In the rows, zero is written as 128.
Levels
[119 137 115  81 136 115  78 127 179 159 169 106 128 116 146 130]	3
[111 120 147  52 166 115  57 136 195 160 166  92 126 138 151 122]	1
[108 130 127  92 145 129  92 105 188 165 183 107 125 138 138 155]	5
[ 99 120 142  82 140 102  99 125 177 133 171 102 123 124 143 145]	5
[108 116 128  95 143 118  95 138 165 152 176 116 129 128 131  87]	7
[102 109 133  96 131  98  72 124 186 167 183 110 130 134 132 144]	5
[119 122 115  81 144 114  74 126 182 166 178 107 115 119 155 136]	2
[118 137 125  91 128 113  79 126 174 163 181 111 116 123 133 160]	1
[123 122 128  67 147 114  88  91 177 179 180 119 117 116 145 127]	2
[101 116 124  95 132 106  81 106 203 170 191  99 128 127 139 125]	6
[112 126 145  87 155 118  84 120 183 163 205 113 126 167 130 128]	4
[107 132 163  98 143 120  81 117 179 156 180 107 129 130 138 134]	5
[111 118 125  78 157 115  91 114 187 181 181  72 115 129 134 145]	3

Levels
[119 127 122 125 129 121 138 162 107 131 113 131 132 119 121 128]	0
[121 112 120 119 152 106 130 159 114 140 125 122 136 124 113 126]	5
[135 143 106 132 113  87 134 166 118 117 157 140 133 135 137 141]	3
[129 124 113 128 139 103 128 176 111 130 154 130 139 128 119 131]	3
[119 127 122 132 120 132 135 149 110 127 114 134 132 121 135 133]	2
[113 124 127 125 119 136 140 140 108 132  94 129 129 114 131 129]	5
[129 139 123 136 117 131 132 152 116 118 126 137 131 123 129 129]	0
[138 137 111 131 127 114 123 164 121 122 168 137 134 137 128 138]	5
[116 114 131 122 145 121 134 144 114 137 106 123 136 117 117 119]	6
[120 127 117 128 127 122 133 160 110 127 126 130 134 123 128 135]	4
[123 127 121 127 127 120 132 151 109 131 120 131 132 121 125 130]	3
[126 132 117 130 118 126 134 155 115 125 132 136 132 127 137 135]	3
[116 129 126 131 113 139 136 144 113 124 103 135 132 113 136 131]	4
[131 133 112 131 129 115 126 158 121 120 158 130 135 134 138 138]	5
[128 137 118 132 117 129 131 151 116 122 133 130 131 126 133 134]	6
[117  99 122 110 185  84 129 174 108 154 138 112 144 122  95 115]	6
[120 126 127 125 122 135 132 133 120 130 109 129 128 121 133 130]	6
[137 165 111 138 106 124 129 165 117 114 151 143 133 134 140 141]	5
[122 127 118 128 123 125 136 159 110 130 123 133 134 122 131 134]	3
[141 139 111 134 125 114 132 172 116 123 160 136 135 133 126 139]	5
[122 128 121 128 122 128 137 158 109 128 115 133 134 121 133 128]	0
[135 134 109 129 127 108 129 171 113 130 154 136 137 134 126 134]	1
[147 156 107 147 105 122 128 177 119 110 174 148 135 141 137 140]	0
[116 135 126 132 106 143 137 135 111 124  92 135 130 115 136 131]	5
[128 132 113 131 125 119 130 165 113 125 146 139 132 129 128 134]	0
[122 128 120 128 127 124 131 156 112 127 126 132 134 125 129 132]	1
[125 134 121 129 117 129 138 155 110 128 114 135 131 121 132 133]	1
[131 134 117 131 126 120 142 157 113 123 139 135 134 126 129 132]	2
[100 112 131 119 135 139 141 137 108 136  78 126 131 108 127 125]	1
[125 123 118 128 140 112 131 165 111 132 134 128 137 125 121 122]	1
[123 133 121 131 117 129 136 153 111 123 120 136 131 122 132 131]	5
[132 140 118 134 119 123 132 162 123 122 138 131 133 127 130 132]	5
[123 126 122 128 125 126 135 155 111 129 117 133 132 123 122 128]	5
[122 132 122 129 113 134 137 145 111 125 111 134 131 124 135 130]	1
[131 149 125 143  85 155 134 127 123 109 113 145 125 128 151 140]	7
[129 139 122 132 107 133 138 157 110 125 110 136 129 126 133 134]	5
[113 116 125 121 133 127 139 146 110 138 104 127 132 117 125 129]	5
[104 121 130 128 119 144 145 135 103 133  69 128 127 111 129 124]	3
[126 122 119 122 140 108 132 170 108 134 132 127 137 124 124 129]	4
[123 135 122 131 106 136 134 146 113 124 114 137 124 120 140 136]	2
[124 128 131 130 116 126 136 165 110 128 125 132 132 123 128 132]	3
[123 122 125 124 138 119 133 147 115 133 125 128 131 122 120 131]	6
[118 123 123 125 138 119 132 156 111 133 121 125 138 121 124 128]	2
[116 121 125 120 141 119 135 157 109 135 111 127 133 117 116 122]	2
[ 95 116 139 121 113 158 149 121 101 135  59 126 127  99 134 124]	2
[118 124 122 126 121 130 136 142 113 130 109 132 131 120 131 132]	5
[125 128 122 129 139 113 133 165 110 130 136 130 136 124 119 128]	1
[126 129 114 129 131 116 131 160 107 131 145 131 137 130 128 130]	0
[133 136 112 132 123 119 129 160 120 123 153 135 134 134 133 137]	5
[128 134 119 134 121 124 133 161 113 123 133 136 133 124 128 130]	1
[135 162 120 147  66 160 138 133 121 105 116 151 122 127 158 143]	6
[129 129 118 126 126 119 132 161 117 133 136 129 134 126 124 131]	4

Stage of each row
[129 133 125 130 128 127 110 125 128 125 124 128 128 125 128 138]	0
[126 135 139 130 131 127 136 135 140 119 118 119 123 125 127 127]	5
[121 133 126 135 130 128 121 130 132 121 119 116 123 121 131 122]	5
[130 132 126 127 129 127 112 125 127 127 123 126 127 127 128 135]	1
[129 142 140 125 135 128 136 135 136 121 119 122 122 129 125 130]	3
[129 134 131 129 130 127 122 129 133 124 120 123 125 125 127 132]	2
[124 134 128 131 130 129 117 129 133 122 117 121 119 124 128 131]	3
[125 135 134 129 136 128 129 135 137 121 117 119 124 126 128 128]	4
[128 132 134 129 131 128 136 134 138 122 120 118 123 127 127 124]	5
[124 134 133 132 133 127 130 133 136 122 118 118 121 124 129 124]	4
